B:
0: [ 106    1  143   16  -44 -136  -19   89 -238   18 -239  143  -16  -98
   36  114   80]
1: [  64  243   21   67 -150  -21  222   29  264  110  138 -174 -112   37
 -102 -189 -134]
2: [ -52 -115   48   57  -32   67 -157   75 -118   49 -305  107  141  -21
  173  227   42]
3: [ -24  138   36   76  -68 -115    8  -69   60   63   71   -1  -63   30
  -79  -22   14]
4: [-38 117 123 -15  87 -12 -10 -89  52  79 -17 -14 125  32  33  61  55]
5: [-188  107  434   67  162  143  347  -32  106 -370 -305  177   28  -74
 -176  138  252]
6: [ 69 136 118 -13   9 -50  52   4  15 101 -31 -36  47 -13  11   2   5]
7: [  16   96 -116  229 -308 -248  -44   10   19   77  131   26 -291   10
 -160 -105  -64]
8: [ -60  167  122   25   53 -134   -8 -150   22   41   72   33    3   37
  -87   17   97]
9: [-135  -61   12  136   12  -59 -223 -107   32   35  -24   61  134   34
   53  159   77]
10: [ -53   71   90  183 -171 -115  104   29    4 -114  -76  123 -216  -37
 -176    2   61]
11: [ 148   14  -63  158 -267 -215  -47  123  -99  115  -22   30 -172  -60
  -30  -43  -80]
12: [ -80  145  143  -65  154  156   56  -84  201   93  -38 -106  239   73
   85   66   16]
13: [-137   71    6  139  -59 -160 -140 -149    5   33   80   81  -58   56
  -93   58   84]
14: [ 250   10   30   -9 -131  -48   29  214 -112  183 -189  -47   36  -86
  151    6 -114]
15: [ -88  -32  181  -56  197  -13 -193 -108 -185   30 -233  144  254   -2
  144  280  186]
16: [-396 -109 -271  343 -295  213 -229  -42  363   45   -6  -22  -41  210
   41  113 -100]
17: [ 165  248  162  -28    6 -320   87  -74 -139   85  104   28 -120  -63
 -144  -90   69]
18: [ -90  -69  -21   97  -80    1 -199    7  -58   79 -157   75   68   29
  104  172   23]
19: [ 320  120  -23   72 -261  -40  228  268  146  195    9 -217  -82  -91
   34 -216 -258]
20: [ 245  242   36   39 -187 -162  227  107   84  154  113 -136 -174  -47
 -106 -225 -141]
21: [  94    9  -79  142 -255 -163  -71  107  -89  120  -55   33 -153  -29
    0  -15  -83]
22: [ 100  135   29   89 -142 -214   33   13  -28   92   65    0 -142  -32
  -91  -79  -26]
23: [  11   43  176  -92  151   -7  -88  -43 -123   94 -171   55  223  -14
  138  171   99]
24: [ 153  -12  -57  145 -270 -269 -103  119 -215  111  -72   96 -202  -77
  -23  -10  -40]
25: [ 153   -4  -23   51 -184  -33  -15  179  -75  159 -170  -24  -10  -53
  120   25 -107]
26: [  99    8   43   26  -73 -105  -80   79 -143  121 -139   41   20  -48
   81   73   -7]
27: [ 38 221 189 -28  49  29 226 -10 145  30  -6 -78  33  -6 -60 -58   9]
28: [ -28  188  136  -65  106  143  119  -46  226  116   -6 -140  190   64
   56   -6  -27]
29: [ -34  -67   74   16   25  -60 -204  -13 -198   60 -222  131  128  -13
  134  225   96]
30: [ 307  221  382 -230  300 -232  143  -54 -223   93  -41  -10  220 -150
   22    8  129]
31: [ 287   93   65  -62 -112   44  174  246   23  199 -169 -157   71  -83
  150  -72 -179]
32: [  -2   12   46   13  -24   95  -41   61   47  120 -161  -38  144   21
  146  100  -35]
33: [ 162   88  -31  116 -247 -220   15  102  -90  129    8   11 -200  -50
  -55  -85  -78]
34: [-225   59   53   93   36  104  -67 -129  179    3  -35   12  111  103
   11  118   67]
35: [ 173  179  307 -235  264   26  115  -11  -79  133 -148  -68  303  -64
  146   70   62]
36: [ 219 -108   -8  107 -128 -176 -136  150 -148  129 -107    1   82 -117
  128   55  -67]
37: [  90  186   80   58  -77 -308   15  -77 -109   69  103   65 -168  -30
 -154  -66   60]
38: [-223   58  -77  264 -166 -225 -191 -195   56  -13  177  119 -194   90
 -183   26   91]
39: [  23  162   40   75 -107  -52   98    9  122   86   45  -66  -68   20
  -65  -75  -49]
40: [ 220  236  223 -104   57 -140  195   28  -78  103  -30  -46   16  -83
  -30  -75   10]
41: [  69  -60 -176  277 -418 -342 -195  107 -217   84  -24  149 -349  -47
  -93   -6  -48]
42: [ 211   57    0  142 -160 -257    6   73   -4  115   97  -60  -61  -92
  -42 -104  -82]
43: [   5   61  211  -46  173 -112  -79 -105 -134   36  -96   84  177  -33
   47  148  152]
44: [ -31  -38 -329  362 -558  -31  -48  191  221  130   51  -72 -334   65
  -58 -126 -260]
45: [-149  177  252 -166  335  341  104 -135  312   87  -84 -169  449  111
  167  120   41]
46: [-112  105  160  -95  194  362  120  -17  313  101 -147 -171  376   90
  192  100  -26]
47: [ 205   29  -96  194 -389 -188   60  227  -65  110  -52    2 -278  -85
  -54 -117 -158]
48: [ -49   94  -94  178 -227  -71   -4   -6  158   90   94  -51 -154   61
  -84  -78  -81]
49: [ 127  106   27   59 -146 -153   44   67  -48  108  -17  -11 -100  -33
  -27  -55  -50]
50: [ 253   16   45   -2 -145  -93   35  215 -160  159 -204  -13   -2 -114
  126    8  -98]
51: [ -74  221  127  -18  102   32   88 -139  211   78   95  -93  106   79
  -37  -20   26]
52: [ 283  169   43   -8 -200   36  289  257  132  181  -71 -203  -53  -68
   49 -184 -221]
53: [   0    8   29   41  -43  -30  -96   19  -43  108 -106   17   73    3
   89   95    6]
54: [  26   11   54  -45   12  258   41  127  152  170 -213 -142  258   25
  239   87 -116]
55: [-330  -19   79   73  152  -29 -312 -278  -38  -17  -57  175  174  116
   29  285  230]
56: [  25  -18 -138  158 -283   69  -20  163  133  146  -92  -83  -59   29
   79  -18 -177]
57: [-231 -232  -67  176  -69  -82 -465  -77 -256   23 -247  267   82   45
  149  359  153]
58: [ 338  162  122  -15 -137 -318  130  136 -240  134  -39   20 -172 -146
  -67 -118  -42]
59: [ 456   54   84 -107 -142    8  197  385 -117  250 -278 -155   74 -166
  225  -76 -221]
60: [  28  -42   18   88  -69 -114 -151   22 -115   86 -107   67   47  -32
   70  113   23]
61: [ -97 -100 -144  233 -264  -37 -199   61    6   72  -98   59  -82   44
   50  100  -56]
62: [ -83   40  225  312 -250 -373  177   18 -272 -402 -194  426 -531 -156
 -441   40  268]
63: [ -13  -68    8   63  -75   10 -144   67  -90   94 -207   59   84   -5
  139  154    0]
64: [-61 115  81   1  43  64   6 -55 130  88 -24 -60 130  57  48  50   2]
65: [-185   25   -3   80   -6  164  -84  -61  209   82  -57  -58  157  109
   94  108  -16]
66: [  21 -156   44    9    0   47 -224  104 -194  110 -341   93  215  -46
  259  259   30]
67: [ 140   57  209 -125  149   14   24   47 -107  112 -208  -14  248  -70
  169  121   40]
68: [  26  294  102  -59   34  269  336   27  483  162   86 -323  163   89
   31 -173 -171]
69: [ 458  157   98  -77 -189   17  350  376    7  214 -187 -210  -30 -151
  115 -194 -251]
70: [  69   65  261 -146  259  -26  -41  -62 -137   82 -169   33  309  -55
  146  167  128]
71: [-138   49  160   61   51  -49  -44 -101  -55  -68 -125  138   30    7
  -51  150  154]

[-117   13   28 -139 -107  -65  123  100   73  -19  -33  -60 -134  -46
 -180  186 -123   46   -6  137 -221  173   23  185  -28] : 25
[-126   -2 -149   90   40 -333  -44  154 -144  -90  -97  124  198   76
  310 -327  169   82  142   70  249  -26   86 -107   94] : 20
[-442 -267   -5 -432   13  101   69 -113 -103  218  -91  -11   57  207
  198 -468 -230  -11 -157   -5  -54   66  657  106   87] : 16
[ 177    8   83  184   69   49  207   54  184  -89 -100  157   21   -9
  -79  -94  -66  -91  185  -96 -137   85   64  -84   61] : 13
[ 161   87  123   57   28  137  180   62   66   28  -46   46  -88 -186
 -130  206  -38 -156  -59   68  -74  -39  -14    7  -43] : 23
[-125  -70   52 -132    7  190  181  -16   92   91 -107  143  -34  -37
  -37 -161  -70 -107   27   -2 -109  -34  251   27   83] : 34
[  35  -63  -53  141   57 -191   73   64   96 -148  -93   90   70  101
  112 -204  -37   51  161   -8    2  126   82 -117   87] : 7
[ 204  -33   23  200   72 -248   80   77  100 -188  -25  -86   12  107
   26   45 -176   64   41    4  -81  278   10  -84  -34] : 41
[  55   38  162 -142   -8   98  141   37  -50  111   20 -166 -128 -112
 -140  315 -206 -100 -278  120 -142   96  123  149 -144] : 66
[-414  -32 -137 -232 -144 -270    0  155  -88   -7  -83   20   15   61
   49 -155   45  163  107  170  -35  101  125  195   75] : 19
[-180  -55   18 -144   13   89  116   19  -38  108  -97  120   40  -17
   71 -218  -11  -82   -7   26    8  -64  274   31   71] : 5
[  -2   10  111  -96  -17   38  147   50   11   49  -26  -68  -79  -40
 -121  136 -161  -54 -103   62 -165  126  135  124  -60] : 63
[  28  -30   89  -71   49   56  117    5  -22   61  -29  -51  -31  -26
   16   39 -146  -87 -162   54  -40   45  193   20  -45] : 18
[  39   95   78  -34  -20   72  137   96    0   47  -40   21  -94 -197
 -107  218   -1 -112  -86  139  -35  -62  -22   67  -47] : 67
[ 352  229   64  341   20   41  199  180  189 -154  -78  208  -84 -322
 -192  319  170 -150  173   94   -5 -121 -368 -110    6] : 30
[-165   27  -20  -42  -84   16  169  109  136  -25 -131  223  -33  -66
 -122 -117   63  -13  251   35 -145   -1   38   79  126] : 27
[ 278  102  209  101   60  213  233   40   90   42  -30   16  -91 -185
 -184  260 -110 -209 -106   10 -131   -3   15    1  -82] : 15
[-115   -5   31  -91  -23  100  162   49   71   51 -101  142  -33  -74
  -67  -87  -13  -76   76   37  -91  -28  140   56   71] : 64
[-131  -31  -49  -25  -22  -60  110   77   84  -43 -110  153   16   -3
   22 -172   26   11  156   51  -41   15  101    1  101] : 39
[-263   -3 -140 -253  -66 -259 -116  117 -258   56    7 -171  -59 -107
  220  181   64   92 -310  393  259  -87    9   81  -72] : 59
[-321  -43 -106 -103 -113  -87  123  107  138  -62 -154  239    2   29
  -60 -277   65   81  331   34 -147   59  100   97  178] : 1
[  39   -4   -8   75   -2 -185   86  101   71 -114  -48  -19  -13   32
  -20   37  -85   57   66   58  -88  170    9    6   -3] : 11
[  80   24  -19  161   25 -128  115  112  120 -138  -90  118   21   -9
   -9  -54   17   10  181   22  -40   77  -31  -73   64] : 22
[-641  -78 -140 -415 -203   85  124   73   67  124 -181  284  -65  -56
  -68 -333  130   52  246  138 -132 -114  232  226  228] : 68
[-158  -30   33 -196  -32   61  101   32  -31   93  -53   -5  -69  -68
  -16   27  -73  -53 -115  125  -50  -14  180  103   -2] : 32
[ 136    6   91   71   43  136  205   21  179  -28  -75  106  -78  -99
 -122   61  -85 -122   45    8 -133   19   36  -45   24] : 71
[-415  -35 -148 -251 -136 -230  -12  134  -98   18  -83   32   -2   14
   76 -124   63  139   55  212   22   34  108  163   75] : 52
[  90  -19  -17   18   75  -53   29   30  -44  -10  -21  -54  -36  -97
  152  115  -33  -60 -205  182  166  -77   21 -114  -41] : 26
[ 163   26   32  203   87   54  168   56  151  -83 -115  210   28  -88
    7  -97   47 -116  159  -22   11  -61   -3 -154   79] : 8
